Each row has a name. After each piece below comes the name of the row it's from, unless a question asks for something else. Each question is about the rows just above it.

[102,123,41,131]  (3)
[102,97,131,82]  (115)
[93,108,153,115]  (39)
[138,97,131,141]  (32)
[109,154,19,161]  (26)
[107,111,95,105]  (141)
[107,108,137,53]  (164)
[114,136,137,129]  (74)
[113,118,137,138]  (84)
Which entry of (164) is missing from [53,137,108]? : [107]
Shuffled (74) with one entry gone: [137,114,129], missing : [136]
find: [93,108,153,115] : (39)
Where do [113,118,137,138] appear? : (84)
Shared by (74) and (164): : [137]
(39) without one entry, shuffled: [115,93,153]. Gone: : [108]

[16,45,44,128,27,39,98,54,129,127,130,118,96,15,39,30,107,74,140,75,31,16,47]  (87)
[132,123,104,96,147,138,113,136,46,115,101,118,124,151,129,139,135,115,123,90,137,136,124]  (170)
[98,78,111,115,108,134,72,124,79,100,70,145,125,99,78,79,154,121,80,104,145,87,134]  (59)
[87,65,124,126,80,105,49,104,124,106,64,85,116,74,72,63,100,100,53,112,121,74,64]  (148)
[144,157,84,66,121,110,108,123,109,58,103,41,70,141,145,145,98,58,99,106,118,150,148]  (122)
[98,78,111,115,108,136,72,124,79,100,70,85,100,74,100,63,116,72,90,104,145,87,94]  (95)
[39,37,125,139,48,70,77,75,121,136,102,119,121,33,45,35,74,140,75,107,73,29,38]  (77)
[88,101,87,115,114,103,130,92,30,137,124,165,121,105,95,106,116,140,139,84,82,105,91]  (138)
The next 3 entries after [74,140,75,107]: : [73,29,38]
[85,116,74,72,63,100,100] is in which row? : (148)
Which entry of (138) is missing from [95,165,30,105,139,84,106,88,114,101,91,130,140,121,82,116,137,105,115,103,87,124]? : [92]
Give the next 3 entries after [130,118,96]. : [15,39,30]
Shuffled (77) with one entry gone: [119,121,33,73,35,136,48,140,125,70,74,77,75,107,29,39,38,75,139,102,121,37], missing : [45]
Times [79] occurs in (59): : 2
Which entry of (87) is missing from [130,129,47,44,30,15,16,31,54,39,127,118,98,74,128,16,140,107,39,75,96,27]? : [45]

[90,26,54,24,167] : (82)
[25,119,25,49,49] : (6)
[175,119,54,93,111] : (117)
[140,119,54,72,154] : (37)
[140,119,54,153,111] : (114)
[54,93] is in which row? : (117)
The one value in (82) and (117): : [54]
The one value in (6) and (37): : [119]
Count of [25] in (6): : 2
Where do [175,119,54,93,111] appear? : (117)

[111,99,171,115,19]  (112)
[137,125,99,117,134]  (140)
[71,147,136,96,83]  (190)
[136,136,136,111,136]  (116)
[70,112,123,160,80]  (36)
[146,97,121,65,74]  (28)
[66,138,119,128,118]  (126)
[46,74,71,75,166]  (92)
[158,171,151,144,126]  (184)
[94,88,111,94,94]  (186)
[92,119,98,108,88]  (72)
[96,119,110,84,84]  (134)
Which entry of (28) is missing from [97,74,146,121]? : [65]
find: [98,108] : (72)
How many times does (186) hold [94]? : 3
Count of [136] in (116): : 4
The one value in (116) and (186): : [111]

